Here is a tiny trained network, its code and every weight. The questions are about switching its units off for an input and a target symbol, where a switched-off unit gives its printed mean instead of its output.

import numpy as np


def w(rows, s, z=0):
    codes = np.array(rows[::2]) - 128.0
    scale = np.full(codes.shape[1], s)
    scale[-1] = z or s
    return codes * scale


def f(y):
    return y / 2 * (1 + np.tanh(0.7978845608 * (y + 0.044715 * y**3)))


def softmax(a):
    e = np.exp(a - a.max(-1, keepdims=True))
    return e / e.sum(-1, keepdims=True)


def log_softmax(a):
    a = a - a.max(-1, keepdims=True)
    return a - np.log(np.exp(a).sum(-1, keepdims=True))


def net(x, mask):
    ids = ['ΛΞΦΨαβηθμσω'.index(c) for c in x.split()]
    T = len(ids)
    res = E[ids] + P[:T]
    u = 0
    for l in range(3):
        r = res
        for j in range(2):
            rows = slice(3 * j, 3 * j + 3)
            q, k, v = (r @ M[l][rows].T for M in (Q, K, V))
            z = softmax(np.where(np.tri(T) > 0, q @ k.T / 3**0.5, -1e9)) @ v
            o = O[l][rows]
            res = res + np.where(mask[u + j], z, o[:, -1]) @ o[:, :-1]
        u += 2
        y = f(res @ A[l][:, :-1].T + A[l][:, -1])
        res = res + np.where(mask[u : u + 4], y, B[l][:, -1]) @ B[l][:, :-1]
        u += 4
    return log_softmax(res[-1] @ U[:, :-1].T + U[:, -1])


Q, K, V, O, A, B = {}, {}, {}, {}, {}, {}
E = w([
[154,169,152],'Λ',
[153,168,153],'Ξ',
[129,39,120],'Φ',
[118,128,79],'Ψ',
[77,211,192],'α',
[101,76,106],'β',
[183,151,117],'η',
[160,165,139],'θ',
[4,155,101],'μ',
[81,35,109],'σ',
[90,77,110],'ω',
],0.018)
P = w([
[93,170,57],'0',
[232,156,155],'1',
[16,251,81],'2',
[154,102,244],'3',
[58,205,61],'4',
[144,99,240],'5',
[86,204,35],'6',
[108,78,253],'7',
[110,205,47],'8',
[138,111,207],'9',
[83,215,38],'10',
],0.0074)
Q[0] = w([
[158,134,188],'0.h0',
[196,208,253],'0.h0',
[105,58,216],'0.h0',
[197,69,166],'0.h1',
[97,120,182],'0.h1',
[167,144,74],'0.h1',
],0.013)
K[0] = w([
[156,117,145],'0.h0',
[183,182,63],'0.h0',
[191,76,243],'0.h0',
[153,48,165],'0.h1',
[85,62,242],'0.h1',
[202,180,2],'0.h1',
],0.0089)
V[0] = w([
[93,104,122],'0.h0',
[95,123,140],'0.h0',
[173,145,62],'0.h0',
[101,124,124],'0.h1',
[12,133,58],'0.h1',
[72,69,69],'0.h1',
],0.011)
O[0] = w([
[88,105,115,173],'0.h0',
[133,171,177,151],'0.h0',
[3,51,155,134],'0.h0',
[166,143,199,148],'0.h1',
[133,130,74,252],'0.h1',
[132,90,138,194],'0.h1',
],0.0053,0.002)
A[0] = w([
[92,253,153,208],'0.n0',
[121,76,74,189],'0.n1',
[100,175,208,1],'0.n2',
[178,187,55,26],'0.n3',
],0.016,0.0021)
B[0] = w([
[62,12,112,253],'0.n0',
[103,1,170,191],'0.n1',
[194,100,90,156],'0.n2',
[164,37,122,183],'0.n3',
],0.0089,0.0079)
Q[1] = w([
[83,89,182],'1.h0',
[138,221,128],'1.h0',
[119,177,186],'1.h0',
[219,251,47],'1.h1',
[2,214,138],'1.h1',
[26,129,158],'1.h1',
],0.0091)
K[1] = w([
[66,58,114],'1.h0',
[42,86,50],'1.h0',
[184,237,45],'1.h0',
[136,172,2],'1.h1',
[91,78,74],'1.h1',
[129,102,107],'1.h1',
],0.0076)
V[1] = w([
[244,89,190],'1.h0',
[161,117,189],'1.h0',
[181,170,11],'1.h0',
[189,174,4],'1.h1',
[108,180,143],'1.h1',
[114,77,195],'1.h1',
],0.013)
O[1] = w([
[138,180,126,176],'1.h0',
[231,176,111,148],'1.h0',
[167,164,255,19],'1.h0',
[52,143,242,6],'1.h1',
[57,133,96,46],'1.h1',
[214,141,142,235],'1.h1',
],0.0079,0.016)
A[1] = w([
[71,127,51,255],'1.n0',
[163,11,125,94],'1.n1',
[62,157,97,147],'1.n2',
[255,149,199,214],'1.n3',
],0.0081,0.0072)
B[1] = w([
[172,110,255,218],'1.n0',
[193,202,104,253],'1.n1',
[205,150,94,124],'1.n2',
[9,107,40,180],'1.n3',
],0.0087,0.02)
Q[2] = w([
[155,126,136],'2.h0',
[101,121,161],'2.h0',
[154,87,163],'2.h0',
[180,103,167],'2.h1',
[168,252,150],'2.h1',
[20,86,66],'2.h1',
],0.012)
K[2] = w([
[33,16,64],'2.h0',
[212,7,200],'2.h0',
[100,3,212],'2.h0',
[87,186,77],'2.h1',
[162,231,129],'2.h1',
[31,194,126],'2.h1',
],0.0063)
V[2] = w([
[54,90,153],'2.h0',
[200,50,143],'2.h0',
[167,63,74],'2.h0',
[100,56,44],'2.h1',
[151,1,72],'2.h1',
[132,170,224],'2.h1',
],0.0098)
O[2] = w([
[132,2,224,79],'2.h0',
[100,160,100,175],'2.h0',
[70,122,188,209],'2.h0',
[163,153,207,190],'2.h1',
[94,171,122,252],'2.h1',
[181,28,146,41],'2.h1',
],0.0075,0.031)
A[2] = w([
[104,202,146,253],'2.n0',
[237,150,118,128],'2.n1',
[117,141,185,79],'2.n2',
[134,6,136,205],'2.n3',
],0.012,0.0057)
B[2] = w([
[159,34,152,254],'2.n0',
[46,154,145,196],'2.n1',
[2,230,22,126],'2.n2',
[163,197,241,129],'2.n3',
],0.0093,0.031)
U = w([
[180,74,134,193],'Λ',
[203,64,119,163],'Ξ',
[124,181,144,72],'Φ',
[238,88,134,137],'Ψ',
[208,112,134,118],'α',
[180,103,135,121],'β',
[162,155,233,174],'η',
[205,99,167,167],'θ',
[1,118,156,144],'μ',
[93,211,177,2],'σ',
[155,92,84,112],'ω',
],0.0097,0.0077)

Each question gives the input, a string of symbols that net reads in full, and the target symbol t.
The units are the heads (3 rows each of Q, K, V and O) and the neurons (one row each of A and B). Each row of codes is followed by its name. A weight is (code - 128) times the scale printed after its matrix; where a second scale follows, it is the last column's (O, A, B and U).
mask holds one flag per unit, layer by layer, with each layer's heads first. A switched-off unit (its flag False) gives its mean, the last column of its rows in O or B, instead of its output. The means were averaged over made-up inputs and are rounded, as every weight is.
A unit's drop is (log p(t) with every unit on - log p(t) with that unit switched off) / (log p(t) with every unit on - log p(t) with every unit switched off).
The circuit of an input: a set's keep is (log p(t) with only the set's units on - log p(t) with every unit switched off) / (log p(t) with every unit on - log p(t) with every unit switched off). Starting from the 12 units with the biggest drops (on a tie, the unit counted first), units are removed one at a time, each time the one whose removal leaves the highest keep (on an exact tie, the one counted first), for as long as the keep stays at least 0.8.
circuit, biggest first: the units of the circuit, biggest drop first
top k neurons: the k neurons with the biggest drops, biggest first
top k neurons in layer l: the k neurons of layer l with the biggest drops, biggest first
heads that matter: for each layer, one digit per head in row order, 1 if its drop is at least 0.15 and else 0, layers parted by /
drop of u: that unit's drop, to one decimal
input μ Ψ θ, target μ: circuit, biggest first	1.h1
input η η σ η η μ Ψ, target η: heads that matter	00 / 11 / 11
input η μ Φ, target η: top 4 neurons	2.n0, 0.n1, 1.n1, 2.n3
input η η η θ Λ, target η: heads that matter	00 / 11 / 11
input α η σ μ Λ μ Φ Φ, target ω: circuit, biggest first	1.n3, 1.n0, 1.h1
input η η α, target η: heads that matter	00 / 11 / 10
input η η θ η η Λ θ, target η: heads that matter	00 / 11 / 11
input η μ Ξ, target η: heads that matter	00 / 11 / 11
input β Φ β η Φ μ, target η: top 2 neurons	1.n3, 1.n0
input θ η Λ η σ, target η: top 2 neurons	1.n3, 1.n1
input β Φ η η η μ, target η: top 3 neurons	1.n3, 1.n0, 0.n1
input σ ω μ α θ η η η Λ η Λ, target η: top 2 neurons	0.n2, 1.n3
input η η σ Λ η, target η: heads that matter	10 / 11 / 10
input η θ Φ, target η: top 2 neurons	1.n1, 2.n0
input Φ η Λ Λ θ, target η: top 2 neurons in layer 1	1.n3, 1.n0
input η θ σ, target η: top 2 neurons in layer 1	1.n1, 1.n3
input Φ μ σ σ μ Ξ θ Φ, target ω: top 2 neurons in layer 1	1.n3, 1.n0
input ω Φ Φ σ η β Ψ σ θ σ, target Φ: top 4 neurons	0.n1, 1.n1, 2.n1, 0.n2
input μ σ η η, target μ: top 3 neurons	1.n1, 0.n0, 0.n1
input μ η θ θ Ψ β η η, target μ: top 3 neurons in layer 0	0.n0, 0.n1, 0.n3
input η η ω, target η: top 2 neurons in layer 2	2.n3, 2.n0
input η θ Ψ, target η: top 2 neurons in layer 1	1.n1, 1.n0
input σ ω η α Φ Λ β η Φ η η, target η: top neuron in layer 0	0.n3
input η η μ η α η Ξ α ω, target η: drop of 1.h1	0.3
